Each row has a name. Each question is about the rows just above it.

[-0.99  1.07  0.50  0.70 -1.61  2.47  1.65 -1.64  2.10 -0.41  1.88 -1.47
  0.50  0.23 -1.21  3.83  2.03  3.59  0.22 -0.13  2.40  3.53  2.58  0.83
 -3.26 -2.84  1.66 -3.27  1.45 -0.47 -0.51  1.54  3.48  0.49  0.29 -0.03
 -0.37  0.97 -0.45  2.50 -1.37  3.77  2.77 -0.99 -2.26 -2.47 -0.85  1.50] -> mul
[-2.05 -1.67  1.47 -1.85  2.85 -4.39 -1.48  1.16 -2.39 -1.61 -7.49  0.73
  2.95  1.73  1.46 -3.99 -3.07 -1.47  5.82  1.08 -3.12  2.59  3.32  5.37
  3.13  0.99  3.54  2.20  0.39 -1.75 -1.80 -2.09  1.79 -0.50 -1.65  1.33
  5.57  4.62 -1.49 -4.19  2.44  0.28 -4.31 -2.59  2.00  3.56 -0.85 -2.88] -> povom
[ 1.75 -4.96  4.16  1.41 -0.06 -1.60  0.26  1.03 -5.81 -1.96 -1.63  3.07
  1.84 -3.36  1.63 -2.84  4.31  0.37 -0.84  4.24 -1.13 -0.41  3.32  5.60
  5.34 -0.54 -4.43  2.01 -1.36 -0.47  2.60  2.12 -5.00  1.08 -6.28  5.01
  1.91 -4.08  1.96  0.38  4.08 -1.90 -7.01  0.03  2.16 -0.91  4.54 -1.35] -> nilep
[ 1.14 -0.94  1.27  0.08  2.65 -2.36  0.26 -0.57 -3.68 -0.76  0.41  0.34
 -0.39 -1.57 -0.09 -1.69  2.32  2.44  3.42  1.08  1.33  1.65  1.12  4.65
  0.92  0.48 -1.38  0.31 -0.39 -0.04  1.05  2.70  1.22  1.68  1.83  2.88
  5.11 -0.44  1.78  1.36  1.35  0.72 -0.60  0.47 -0.05 -1.88  0.85  0.93] -> lup
[ 3.11  1.26 -0.65  1.20  0.14  2.47 -0.09 -2.18 -0.25 -2.30  3.93 -1.73
 -5.07  6.82  0.00 -2.84  4.59  1.06  3.69 -4.99  1.63  0.90 -2.55 -1.31
 -2.03  5.08  1.43 -3.27  0.48 -1.47  0.01  1.11 -2.46  4.85  6.08  0.94
  2.14  4.33  3.51  0.38  0.81 -0.88  5.47 -0.12 -2.89 -3.44  1.99  1.12] -> funa
[-1.60  0.16 -0.65 -1.04 -0.25 -0.84 -0.78  1.69  1.24  2.50  0.12 -0.18
  2.28 -2.77 -0.26  1.30 -3.36 -1.47 -2.71  1.81 -0.67 -1.16  0.20 -1.55
  0.92 -3.35 -1.61  1.44  0.39  1.67  0.27 -1.22  0.65 -3.07 -2.81 -1.20
 -2.65 -3.52 -2.35 -1.42 -1.92 -0.88 -0.94  1.34  1.53  1.62 -1.14 -0.97] -> nanuk
[ 1.29 -2.40  5.13 -0.63 -3.55  4.25  1.30  2.09 -1.75 -1.79 -3.68  1.64
 -2.39  2.33  0.69  1.99  1.47 -5.38 -3.24 -3.29  1.63 -3.03  1.48  2.27
  4.11 -4.63  3.07 -0.06  2.43 -3.18  8.31 -1.22 -4.72  1.28 -7.83  5.01
  3.74 -2.12 -1.49  0.22 -0.28  1.74 -3.98  2.50 -0.36  0.84  7.95 -5.16] -> bufu
[-0.53  1.26 -1.42 -1.44  3.04 -3.38 -0.44  0.89 -0.90  3.01  0.71 -0.43
  0.06 -3.96 -0.95  0.38 -3.36  0.14  0.22  1.08  1.02 -1.53 -1.82  0.60
  0.18 -1.56 -1.85  2.01 -0.39  1.96  1.05  0.53  3.20 -1.89  2.61 -0.03
  2.14 -2.96 -0.80  0.05 -2.10 -0.16  0.75  2.64  1.05  0.84 -1.99  0.74] -> zel
How many entries does [-1.60  0.16 -0.65 -1.04 -0.25 -0.84] have?	6
Count the entries of [ 1.14 -0.94  1.27]:	3

[ 3.29 -7.00 -2.32 -2.10 -1.13  0.05  2.02  0.32  0.33  3.03  2.72  5.67]  togu
[0.14 1.90 2.50 3.41 5.03 3.27 0.55 2.77 3.37 2.74 1.72 1.95]  rolo
[-1.82  5.22  6.62  3.43  3.88  3.81  1.82  1.79  3.19  1.40  2.13  2.46]  zuba
[ 0.11  7.75  3.32 -0.02  2.02  3.50 -1.65  1.46  1.30 -1.13 -0.77 -1.86]  Dulu
Number of entries in [0.14 1.90 2.50 3.41 5.03 3.27 0.55 2.77 3.37 2.74 1.72 1.95]:	12
Number of entries in [-1.82  5.22  6.62  3.43  3.88  3.81  1.82  1.79  3.19  1.40  2.13]:	11
How many entries does [0.14 1.90 2.50 3.41] have?	4
Count the entries of [ 0.11  7.75  3.32 -0.02]:	4
Number of entries in [-1.82  5.22  6.62  3.43  3.88  3.81  1.82  1.79  3.19  1.40  2.13  2.46]:	12

[ 5.97  1.81 -0.34  1.71] : Pitu
[-1.63 -2.40  4.07 -1.08] : sokul
[-1.91 -3.09 -2.91 -1.20] : rurem
[-7.21 -5.19  1.72 -4.39] : sur
[-0.07 -2.33 -0.69 -4.04] : fof
[ 3.01  0.67 -3.59  0.59] : ras
[ 4.23  6.04 -1.27  1.63] : mivan
[-1.54 -0.15 -2.78 -2.86] : Vod
How many entries does [-7.21 -5.19  1.72 -4.39] have?	4
How many entries does [-0.07] have?	1
Count the entries of [-1.63 -2.40  4.07]:	3

[-9.36  7.79 -3.65 -0.27 -0.03 -1.88 -7.58] -> zas
[ 3.19  1.44  4.23 -1.13 -9.96 -3.34  4.67] -> bude
[-2.95 -6.45 -5.44  6.15  2.13 -0.46  7.09] -> naf
How many entries does [-9.36  7.79 -3.65] have?	3
Number of entries in [3.19 1.44 4.23]:	3
Number of entries in [-2.95]:	1
How many entries does [-9.36  7.79 -3.65 -0.27] have?	4
How many entries does [-2.95 -6.45] have?	2
Number of entries in [ 3.19  1.44  4.23 -1.13]:	4

[-4.25 -0.82 -3.69  1.92] = Lised
[-4.25 -1.49  2.69  7.69] = kuv
[-0.08  0.71 -5.03 -2.62] = vof
[-4.10 -0.82 -3.49  5.59] = Sesup
[ 0.67  0.45 -5.79  1.92] = vol
[-4.25 -0.82  3.86 -0.09] = Repa
[-6.33 -1.78  5.18  1.92] = mize
[-4.25 -0.82 -0.90  7.45] = saf
Count the entries of [-4.25 -0.82 -0.90]:	3
Number of entries in [-0.08  0.71]:	2
How many entries does [-4.25 -0.82 -0.90  7.45] have?	4
Count the entries of [-4.25 -0.82]:	2
How many entries does [-4.25 -0.82  3.86] have?	3
Count the entries of [-4.10 -0.82]:	2

[-7.33  1.99  2.55 -3.20 -3.67  1.42] = ruda
[-5.68 -1.62  2.78 -1.36 -4.18  1.66] = Gital
[-5.49  2.83  3.11 -5.78 -4.94  3.03] = vubit
[-2.95 -1.96  2.77 -2.24 -4.47  2.55] = zoge
[ 0.18 -2.43  0.78  0.43 -1.38  0.77] = ref
Count the entries of [-5.49  2.83  3.11 -5.78 -4.94]:	5
Number of entries in [-2.95 -1.96  2.77 -2.24 -4.47]:	5
How many entries does [-2.95 -1.96  2.77 -2.24 -4.47  2.55] have?	6
Number of entries in [-5.68 -1.62  2.78 -1.36 -4.18]:	5

